Here is a tiny trained network, its code and every weight. The questions are about switching its units off for an input and a target symbol, where a switched-off unit gives its printed mean instead of its output.

import numpy as np


def w(rows, s, z=0):
    codes = np.array(rows[::2]) - 128.0
    scale = np.full(codes.shape[1], s)
    scale[-1] = z or s
    return codes * scale


def f(y):
    return np.maximum(y, 0)


def softmax(a):
    e = np.exp(a - a.max(-1, keepdims=True))
    return e / e.sum(-1, keepdims=True)


def log_softmax(a):
    a = a - a.max(-1, keepdims=True)
    return a - np.log(np.exp(a).sum(-1, keepdims=True))


def net(x, mask):
    ids = ['ΔΘΞΨΩαγεηλμπτφ'.index(c) for c in x.split()]
    T = len(ids)
    res = E[ids] + P[:T]
    u = 0
    for l in range(2):
        q, k, v = (res @ M[l].T for M in (Q, K, V))
        z = softmax(np.where(np.tri(T) > 0, q @ k.T / 3**0.5, -1e9)) @ v
        res = res + np.where(mask[u], z, O[l][:, -1]) @ O[l][:, :-1]
        u += 1
        y = f(res @ A[l][:, :-1].T + A[l][:, -1])
        res = res + np.where(mask[u : u + 8], y, B[l][:, -1]) @ B[l][:, :-1]
        u += 8
    return log_softmax(res[-1] @ U[:, :-1].T + U[:, -1])


Q, K, V, O, A, B = {}, {}, {}, {}, {}, {}
E = w([
[136,113,116,193,135,116,103,65,191,133],'Δ',
[108,94,161,69,121,133,85,134,150,99],'Θ',
[121,90,156,111,134,118,78,85,187,169],'Ξ',
[159,157,93,181,157,126,142,97,120,87],'Ψ',
[144,210,173,153,119,139,160,44,191,146],'Ω',
[143,120,137,161,84,201,93,116,112,56],'α',
[186,165,159,93,203,28,151,108,155,190],'γ',
[91,214,200,59,75,156,177,138,161,12],'ε',
[178,90,157,94,128,50,110,138,147,205],'η',
[108,88,93,193,97,64,181,91,176,118],'λ',
[137,130,173,58,159,6,173,155,159,121],'μ',
[115,222,168,121,68,103,251,61,185,134],'π',
[192,159,109,129,72,137,229,108,39,134],'τ',
[255,109,163,157,115,130,120,94,29,182],'φ',
],0.013)
P = w([
[65,140,109,141,153,146,102,173,101,147],'0',
[204,91,83,78,132,158,146,151,185,93],'1',
[77,94,179,173,158,146,179,171,159,160],'2',
[153,148,115,100,157,52,79,75,135,36],'3',
[75,174,136,107,8,104,69,155,86,191],'4',
[209,54,164,115,102,138,165,99,165,98],'5',
[99,77,249,196,66,157,137,126,87,147],'6',
[146,149,163,119,93,23,148,41,206,74],'7',
],0.012)
Q[0] = w([
[53,106,181,176,198,193,177,193,108,185],'0.h1',
[132,135,169,152,84,78,99,103,98,114],'0.h1',
[2,209,86,160,159,141,80,194,72,202],'0.h1',
],0.026)
K[0] = w([
[20,218,20,91,196,140,5,80,91,140],'0.h1',
[192,66,137,86,144,159,167,76,166,101],'0.h1',
[129,119,69,118,221,254,142,222,236,166],'0.h1',
],0.016)
V[0] = w([
[249,247,97,239,175,157,121,96,103,217],'0.h1',
[145,197,93,179,104,137,232,175,59,52],'0.h1',
[142,230,198,73,206,248,85,64,153,173],'0.h1',
],0.011)
O[0] = w([
[92,111,130,195,3,53,176,245,51,19,254],'0.h1',
[36,24,66,138,59,160,183,72,22,201,251],'0.h1',
[204,101,114,116,89,94,163,121,66,51,128],'0.h1',
],0.0074,0.0044)
A[0] = w([
[151,115,111,134,149,124,112,87,96,67,86],'0.n1',
[170,184,122,121,117,141,159,136,86,159,105],'0.n2',
[93,153,157,73,126,132,146,130,121,115,118],'0.n3',
[128,125,4,145,205,127,123,148,113,79,129],'0.n4',
[157,84,107,89,98,121,150,77,149,82,125],'0.n5',
[117,170,169,182,149,133,94,176,114,165,254],'0.n6',
[86,134,166,168,127,114,131,139,139,170,122],'0.n7',
[152,45,107,154,131,97,50,151,154,140,180],'0.n8',
],0.012,0.0047)
B[0] = w([
[118,153,131,108,105,130,115,73,174,177,167],'0.n1',
[72,141,161,110,132,123,102,137,210,115,186],'0.n2',
[158,76,121,170,153,139,133,106,108,197,187],'0.n3',
[94,35,158,166,116,81,62,131,184,101,141],'0.n4',
[233,129,114,119,190,87,89,76,152,182,255],'0.n5',
[23,132,131,51,69,194,245,142,170,61,205],'0.n6',
[139,106,61,144,132,139,111,182,27,121,206],'0.n7',
[106,255,81,176,119,130,227,73,169,88,182],'0.n8',
],0.0081,0.0077)
Q[1] = w([
[130,139,153,77,103,107,148,88,105,124],'1.h1',
[73,159,166,94,81,121,77,150,134,181],'1.h1',
[113,101,197,186,246,162,244,99,66,73],'1.h1',
],0.013)
K[1] = w([
[155,196,191,122,57,106,179,72,105,167],'1.h1',
[140,84,29,136,142,109,71,167,194,115],'1.h1',
[14,223,143,85,192,61,62,2,3,24],'1.h1',
],0.0094)
V[1] = w([
[120,139,110,163,141,63,228,140,186,187],'1.h1',
[66,28,167,115,228,19,111,178,163,138],'1.h1',
[149,197,206,9,169,67,205,166,18,191],'1.h1',
],0.011)
O[1] = w([
[174,11,122,176,153,219,212,178,159,73,254],'1.h1',
[179,164,113,193,77,127,197,162,177,228,46],'1.h1',
[156,92,183,34,28,254,80,143,125,134,173],'1.h1',
],0.0078,0.013)
A[1] = w([
[19,132,122,178,163,191,87,211,103,208,10],'1.n1',
[182,158,125,135,165,96,160,164,137,37,77],'1.n2',
[48,181,135,173,112,160,136,252,92,126,96],'1.n3',
[50,162,174,158,106,108,120,188,36,146,24],'1.n4',
[228,204,133,126,163,110,77,137,208,88,56],'1.n5',
[154,140,115,125,201,179,104,105,184,176,2],'1.n6',
[231,142,130,204,80,114,104,156,122,115,215],'1.n7',
[201,141,79,168,174,81,106,86,111,123,190],'1.n8',
],0.011,0.0046)
B[1] = w([
[224,242,119,87,150,138,170,126,27,111,172],'1.n1',
[108,193,167,163,74,178,94,39,125,147,248],'1.n2',
[167,37,164,130,131,46,96,125,161,211,232],'1.n3',
[97,182,8,118,123,191,58,128,193,71,198],'1.n4',
[207,48,73,219,175,147,120,198,45,143,177],'1.n5',
[32,168,168,75,121,72,22,177,134,93,222],'1.n6',
[102,141,113,56,190,34,119,157,106,131,209],'1.n7',
[111,147,112,70,64,121,204,121,169,181,181],'1.n8',
],0.012)
U = w([
[136,145,147,91,96,134,128,172,158,112,136],'Δ',
[135,96,123,124,75,101,81,141,174,97,46],'Θ',
[150,87,172,118,88,71,112,162,144,137,70],'Ξ',
[118,113,153,138,124,105,103,100,151,145,128],'Ψ',
[166,112,109,94,104,117,89,121,110,125,36],'Ω',
[135,116,115,113,124,86,115,128,153,133,132],'α',
[171,106,137,122,157,89,112,123,121,126,156],'γ',
[102,86,149,81,135,103,72,83,106,170,1],'ε',
[159,126,144,147,143,135,96,122,151,99,173],'η',
[75,129,109,104,172,117,151,135,173,72,164],'λ',
[93,96,138,126,185,84,110,163,153,88,188],'μ',
[207,95,134,56,190,128,135,68,253,64,214],'π',
[35,50,130,131,99,130,151,161,59,136,199],'τ',
[136,137,162,107,98,44,123,138,116,16,163],'φ',
],0.0051,0.0037)

Each question gives the input, a string of symbols that net reads in full, and the target symbol t.
The units are the heads (3 rows each of Q, K, V and O) and the neurons (one row each of A and B). Each row of codes is followed by its name. A weight is (code - 128) times the scale printed after its matrix; where a second scale follows, it is the last column's (O, A, B and U).
mask holds one flag per unit, layer by layer, with each layer's heads first. A switched-off unit (its flag False) gives its mean, the last column of its rows in O or B, instead of its output. The means were averaged over made-up inputs and are rounded, as every weight is.
A unit's drop is (log p(t) with every unit on - log p(t) with that unit switched off) / (log p(t) with every unit on - log p(t) with every unit switched off).
The circuit of an input: a set's keep is (log p(t) with only the set's units on - log p(t) with every unit switched off) / (log p(t) with every unit on - log p(t) with every unit switched off). Starting from the 12 units with the biggest drops (on a tie, the unit counted first), units are removed one at a time, each time the one whose removal leaves the highest keep (on an exact tie, the one counted first), for as long as the keep stays at least 0.8.
circuit, biggest first: the units of the circuit, biggest drop first
unit that matters most: the unit with the biggest drop
k most important neurons: the k neurons with the biggest drops, biggest first
k most important neurons of layer l: the k neurons of layer l with the biggest drops, biggest first
drop of u: that unit's drop, to one decimal
input φ φ λ, target Θ: 3 most important neurons -> 1.n4, 1.n3, 0.n5
input π Θ π φ η, target μ: circuit, biggest first -> 0.h1, 1.n6, 1.n5
input τ π Ψ γ, target π: most important neuron -> 1.n6
input φ γ γ Δ π, target Ξ: 2 most important neurons of layer 1 -> 1.n3, 1.n4
input φ α π α λ Ω γ γ, target γ: 2 most important neurons of layer 1 -> 1.n5, 1.n7
input γ π Δ, target Ξ: 2 most important neurons -> 1.n3, 0.n5
input γ Ψ τ φ Ω Ω μ π, target π: circuit, biggest first -> 0.n5, 1.h1
input γ γ ε φ μ η π μ, target π: circuit, biggest first -> 0.n5, 1.n6, 1.h1
input φ π μ τ Δ, target τ: circuit, biggest first -> 0.h1, 0.n5, 1.h1
input φ Ω π Θ φ α, target φ: circuit, biggest first -> 0.h1, 1.n7
input π μ φ φ π φ ε, target Θ: circuit, biggest first -> 1.n4, 0.h1, 1.n3, 0.n5
input γ μ φ Ξ π φ λ, target η: circuit, biggest first -> 0.h1, 1.n2, 1.n5
input π π λ Θ λ φ φ, target μ: 2 most important neurons of layer 1 -> 1.n6, 1.n5
input φ λ φ π μ Ψ φ μ, target φ: circuit, biggest first -> 0.h1
input φ μ η Ψ Θ Θ μ, target α: 4 most important neurons -> 0.n4, 1.n3, 1.n4, 1.n8
input φ φ φ φ ε μ Ξ γ, target μ: circuit, biggest first -> 0.h1, 1.n6, 1.n5
input ε Ω Ψ, target ε: circuit, biggest first -> 0.h1, 1.h1
input τ π Θ π Θ, target τ: circuit, biggest first -> 0.h1, 1.h1, 0.n5
input Δ τ γ, target Ψ: 2 most important neurons of layer 1 -> 1.n2, 1.n3
input α π η π φ, target τ: circuit, biggest first -> 1.h1, 0.h1, 0.n5
input μ Θ φ μ μ Ω, target μ: 3 most important neurons -> 1.n6, 1.n5, 1.n2
input γ λ τ Ξ, target τ: circuit, biggest first -> 0.h1
input π Δ α φ Ψ, target Ψ: 3 most important neurons -> 1.n2, 0.n4, 1.n3
input μ Ξ α, target Δ: 2 most important neurons -> 1.n1, 1.n6
input ε φ α Ω γ η Θ, target φ: 2 most important neurons of layer 1 -> 1.n7, 1.n3
input λ Ψ π γ γ π Ω, target Ξ: 3 most important neurons -> 1.n3, 0.n5, 0.n6
input γ γ α Ω, target γ: unit that matters most -> 1.n5
input Ω π γ Ψ Θ μ, target μ: drop of 0.h1 -> 1.5
